Below is a small trained network, with its code and all its weights. Each question gives an input and a target symbol and asks what happens when units are switched off, that is, made to give their printed mean instead of their output.

import numpy as np


def w(rows, s, z=0):
    codes = np.array(rows[::2]) - 128.0
    scale = np.full(codes.shape[1], s)
    scale[-1] = z or s
    return codes * scale


def norm(h):
    return h / np.sqrt((h * h).mean(-1, keepdims=True) + 1e-5)


def f(y):
    return y / 2 * (1 + np.tanh(0.7978845608 * (y + 0.044715 * y**3)))


def softmax(a):
    e = np.exp(a - a.max(-1, keepdims=True))
    return e / e.sum(-1, keepdims=True)


def log_softmax(a):
    a = a - a.max(-1, keepdims=True)
    return a - np.log(np.exp(a).sum(-1, keepdims=True))


def net(x, mask):
    ids = ['ΣΩβγδμτψ'.index(c) for c in x.split()]
    T = len(ids)
    res = E[ids] + P[:T]
    q, k, v = (norm(res) @ M[0].T for M in (Q, K, V))
    z = softmax(np.where(np.tri(T) > 0, q @ k.T / 3**0.5, -1e9)) @ v
    res = res + np.where(mask[0], z, O[0][:, -1]) @ O[0][:, :-1]
    y = f(norm(res) @ A[0][:, :-1].T + A[0][:, -1])
    res = res + np.where(mask[1:17], y, B[0][:, -1]) @ B[0][:, :-1]
    return log_softmax(norm(res)[-1] @ U[:, :-1].T + U[:, -1])


Q, K, V, O, A, B = {}, {}, {}, {}, {}, {}
E = w([
[26,91,109],'Σ',
[128,156,152],'Ω',
[134,153,141],'β',
[125,154,159],'γ',
[164,1,170],'δ',
[133,155,146],'μ',
[144,129,126],'τ',
[166,148,114],'ψ',
],0.0084)
P = w([
[254,230,86],'0',
[142,214,127],'1',
[135,180,115],'2',
[124,169,103],'3',
[117,163,89],'4',
[112,157,81],'5',
[113,149,84],'6',
[114,141,86],'7',
[112,137,87],'8',
[115,129,90],'9',
[115,127,91],'10',
[115,121,91],'11',
[115,119,101],'12',
[117,117,106],'13',
],0.0048)
Q[0] = w([
[77,146,93],'h1',
[178,139,155],'h1',
[214,2,174],'h1',
],0.0065)
K[0] = w([
[3,54,76],'h1',
[210,42,158],'h1',
[216,120,190],'h1',
],0.0056)
V[0] = w([
[3,77,106],'h1',
[39,156,179],'h1',
[100,8,159],'h1',
],0.0051)
O[0] = w([
[163,1,208,4],'h1',
[85,149,206,95],'h1',
[70,114,70,40],'h1',
],0.0051,0.002)
A[0] = w([
[180,118,178,92],'n1',
[47,105,114,165],'n2',
[104,89,78,129],'n3',
[165,112,175,75],'n4',
[99,128,154,127],'n5',
[88,138,88,93],'n6',
[215,177,194,252],'n7',
[105,191,52,78],'n8',
[129,147,73,190],'n9',
[122,74,200,77],'n10',
[149,88,136,110],'n11',
[106,75,81,196],'n12',
[159,142,74,85],'n13',
[254,109,120,108],'n14',
[155,179,47,100],'n15',
[107,177,193,6],'n16',
],0.009,0.0014)
B[0] = w([
[105,142,83,152],'n1',
[168,100,126,138],'n2',
[158,127,177,151],'n3',
[97,166,71,142],'n4',
[116,104,104,132],'n5',
[156,108,108,120],'n6',
[118,1,81,253],'n7',
[110,90,88,175],'n8',
[109,94,117,150],'n9',
[99,135,104,171],'n10',
[147,194,134,153],'n11',
[111,115,168,179],'n12',
[99,93,116,141],'n13',
[64,175,115,207],'n14',
[58,112,91,178],'n15',
[120,84,190,180],'n16',
],0.0055,0.0039)
U = w([
[128,144,11,225],'Σ',
[2,128,135,99],'Ω',
[201,65,148,196],'β',
[155,222,178,134],'γ',
[159,165,133,9],'δ',
[140,100,201,147],'μ',
[153,164,142,2],'τ',
[117,135,174,12],'ψ',
],0.013,0.0056)

Each question gives the input, a string of symbols that net reads in full, and the target symbol t.
The units are the heads (3 rows each of Q, K, V and O) and the neurons (one row each of A and B). Each row of codes is followed by its name. A weight is (code - 128) times the scale printed after its matrix; where a second scale follows, it is the last column's (O, A, B and U).
mask holds one flag per unit, heads first, then neurons. A switched-off unit (its flag False) gives its mean, the last column of its rows in O or B, instead of its output. The means were averaged over made-up inputs and are rounded, as every weight is.
A unit's drop is (log p(t) with every unit on - log p(t) with that unit switched off) / (log p(t) with every unit on - log p(t) with every unit switched off).
The circuit of an input: a set's keep is (log p(t) with only the set's units on - log p(t) with every unit switched off) / (log p(t) with every unit on - log p(t) with every unit switched off). Starting from the 12 units with the biggest drops (on a tie, the unit counted first), units are removed one at a time, each time the one whose removal leaves the highest keep (on an exact tie, the one counted first), for as long as the keep stays at least 0.8.
units of the circuit, in order: the units of the circuit, biggest drop first
most important unit: the unit with the biggest drop
top k neurons: the k neurons with the biggest drops, biggest first
drop of u: that unit's drop, to one decimal
input ψ δ μ δ δ δ δ δ Σ γ δ δ γ, target μ: top 2 neurons	[n7; n16]
input μ γ δ γ Ω γ Ω Ω, target β: top 2 neurons	[n7; n14]
input γ γ γ Ω γ Σ δ μ γ β, target β: units of the circuit, in order	[h1; n7]
input Ω Ω γ γ δ, target Σ: top 3 neurons	[n16; n4; n1]
input μ δ γ, target Σ: units of the circuit, in order	[h1; n7]
input γ δ δ δ δ γ γ δ δ γ ψ γ, target β: most important unit	n14
input γ μ δ γ μ δ β Σ τ, target Ω: units of the circuit, in order	[h1; n14]
input γ Σ δ γ δ γ δ Ω δ δ Ω τ, target Ω: units of the circuit, in order	[h1; n7; n12]
input δ β Σ, target μ: drop of n2	0.2
input δ δ γ, target Σ: drop of n12	0.2
input γ γ δ δ γ δ γ γ, target β: drop of h1	0.3
input γ δ δ δ δ Σ Ω δ γ, target μ: drop of n7	0.0
